Below is a small trained network, with its code and all its weights. Each question gives an input and a class and asks what happens when units are switched off, that is, made to give their printed mean instead of their output.

import numpy as np


def w(rows, s, z=0):
    codes = np.array(rows[::2]) - 128.0
    scale = np.full(codes.shape[1], s)
    scale[-1] = z or s
    return codes * scale


def norm(h):
    return h / np.sqrt((h * h).mean(-1, keepdims=True) + 1e-5)


def f(y):
    return np.maximum(y, 0)


def log_softmax(a):
    a = a - a.max(-1, keepdims=True)
    return a - np.log(np.exp(a).sum(-1, keepdims=True))


def net(x, mask):
    res = np.array(x, float).reshape(1, 5) / 4 @ E
    u = 0
    for l in range(3):
        y = f(norm(res) @ A[l][:, :-1].T + A[l][:, -1])
        res = res + np.where(mask[u : u + 7], y, B[l][:, -1]) @ B[l][:, :-1]
        u += 7
    return log_softmax(norm(res)[-1] @ U[:, :-1].T + U[:, -1])


A, B = {}, {}
E = w([
[70,47,176,145],'x0',
[105,66,153,130],'x1',
[14,242,175,118],'x2',
[178,128,253,88],'x3',
[152,107,109,21],'x4',
],0.0068)
A[0] = w([
[108,115,90,164,52],'0.n0',
[57,153,51,46,1],'0.n1',
[45,85,139,82,63],'0.n2',
[84,182,110,71,80],'0.n3',
[98,255,195,180,165],'0.n4',
[53,222,117,185,96],'0.n5',
[65,76,164,160,124],'0.n6',
],0.0094,0.0041)
B[0] = w([
[131,185,103,254,145],'0.n0',
[69,51,132,74,172],'0.n1',
[109,95,66,61,169],'0.n2',
[55,134,139,215,181],'0.n3',
[186,168,200,161,255],'0.n4',
[95,208,215,196,222],'0.n5',
[72,80,70,94,183],'0.n6',
],0.0087,0.006)
A[1] = w([
[142,249,251,156,74],'1.n0',
[74,91,94,126,122],'1.n1',
[181,171,81,123,133],'1.n2',
[115,79,211,196,249],'1.n3',
[95,171,107,149,206],'1.n4',
[57,108,146,86,70],'1.n5',
[166,80,126,70,203],'1.n6',
],0.012,0.0018)
B[1] = w([
[223,62,180,247,255],'1.n0',
[63,165,139,127,167],'1.n1',
[74,212,84,70,154],'1.n2',
[119,66,32,18,208],'1.n3',
[101,254,221,192,169],'1.n4',
[59,156,103,20,166],'1.n5',
[79,218,189,99,182],'1.n6',
],0.0075,0.0099)
A[2] = w([
[180,165,30,105,60],'2.n0',
[96,105,148,150,196],'2.n1',
[181,86,168,26,3],'2.n2',
[172,82,167,11,87],'2.n3',
[126,192,110,133,130],'2.n4',
[92,67,52,127,132],'2.n5',
[118,117,211,93,117],'2.n6',
],0.012,0.0033)
B[2] = w([
[78,219,155,66,177],'2.n0',
[202,87,36,128,198],'2.n1',
[81,186,254,188,217],'2.n2',
[33,208,188,184,253],'2.n3',
[8,67,207,76,177],'2.n4',
[240,169,178,62,213],'2.n5',
[119,173,102,192,213],'2.n6',
],0.0073,0.0056)
U = w([
[114,175,215,190,163],'0',
[234,69,129,97,2],'1',
[87,133,142,3,249],'2',
],0.014,0.0037)

Each question gives the input, the list of numbers given to net, and the class t.
The units are the neurons (one row each of A and B). Each row of codes is followed by its name. A weight is (code - 128) times the scale printed after its matrix; where a second scale follows, it is the last column's (A, B and U).
mask holds one flag per neuron, layer by layer. A switched-off neuron (its flag False) gives its mean, the last column of its row in B, instead of its output. The means were averaged over made-up inputs and are rounded, as every weight is.
A unit's drop is (log p(t) with every unit on - log p(t) with that unit switched off) / (log p(t) with every unit on - log p(t) with every unit switched off).
The circuit of an input: a set's keep is (log p(t) with only the set's units on - log p(t) with every unit switched off) / (log p(t) with every unit on - log p(t) with every unit switched off). Starting from the 12 units with the biggest drops (on a tie, the unit counted first), units are removed one at a time, each time the one whose removal leaves the highest keep (on an exact tie, the one counted first), for as long as the keep stays at least 0.8.
circuit, biggest first: the units of the circuit, biggest drop first
unit that matters most: the unit with the biggest drop
top k neurons: the k neurons with the biggest drops, biggest first
top k neurons in layer l: the k neurons of layer l with the biggest drops, biggest first
drop of u: that unit's drop, to one decimal
input [6,-3,-6,-2,1], class 1: unit that matters most	2.n5
input [-8,-3,-6,5,-2], class 2: circuit, biggest first	[0.n5, 0.n4, 1.n0]
input [-5,8,-3,-2,6], class 2: top 3 neurons	[1.n0, 0.n4, 1.n2]
input [-1,7,-1,6,-3], class 2: top 2 neurons	[1.n3, 0.n4]
input [2,1,-3,-8,2], class 2: top 3 neurons	[1.n0, 0.n5, 0.n3]
input [4,5,-6,-8,4], class 1: top 2 neurons	[1.n3, 2.n5]
input [-6,5,5,5,1], class 1: top 2 neurons	[1.n0, 2.n3]
input [3,8,0,8,-4], class 2: top 2 neurons in layer 0	[0.n6, 0.n5]
input [7,2,-5,-6,-2], class 1: top 2 neurons in layer 0	[0.n0, 0.n1]
input [-5,-7,-7,0,4], class 2: top 2 neurons in layer 1	[1.n2, 1.n0]
input [-6,2,-8,-5,-1], class 2: top 2 neurons	[1.n0, 2.n0]
input [5,6,-6,-4,1], class 2: top 3 neurons in layer 1	[1.n0, 1.n6, 1.n1]
input [0,6,-2,-5,-3], class 1: top 3 neurons	[2.n3, 1.n6, 0.n5]
input [2,1,3,1,7], class 2: top neuron in layer 1	[1.n0]
input [8,6,0,0,-1], class 2: drop of 1.n2	0.0
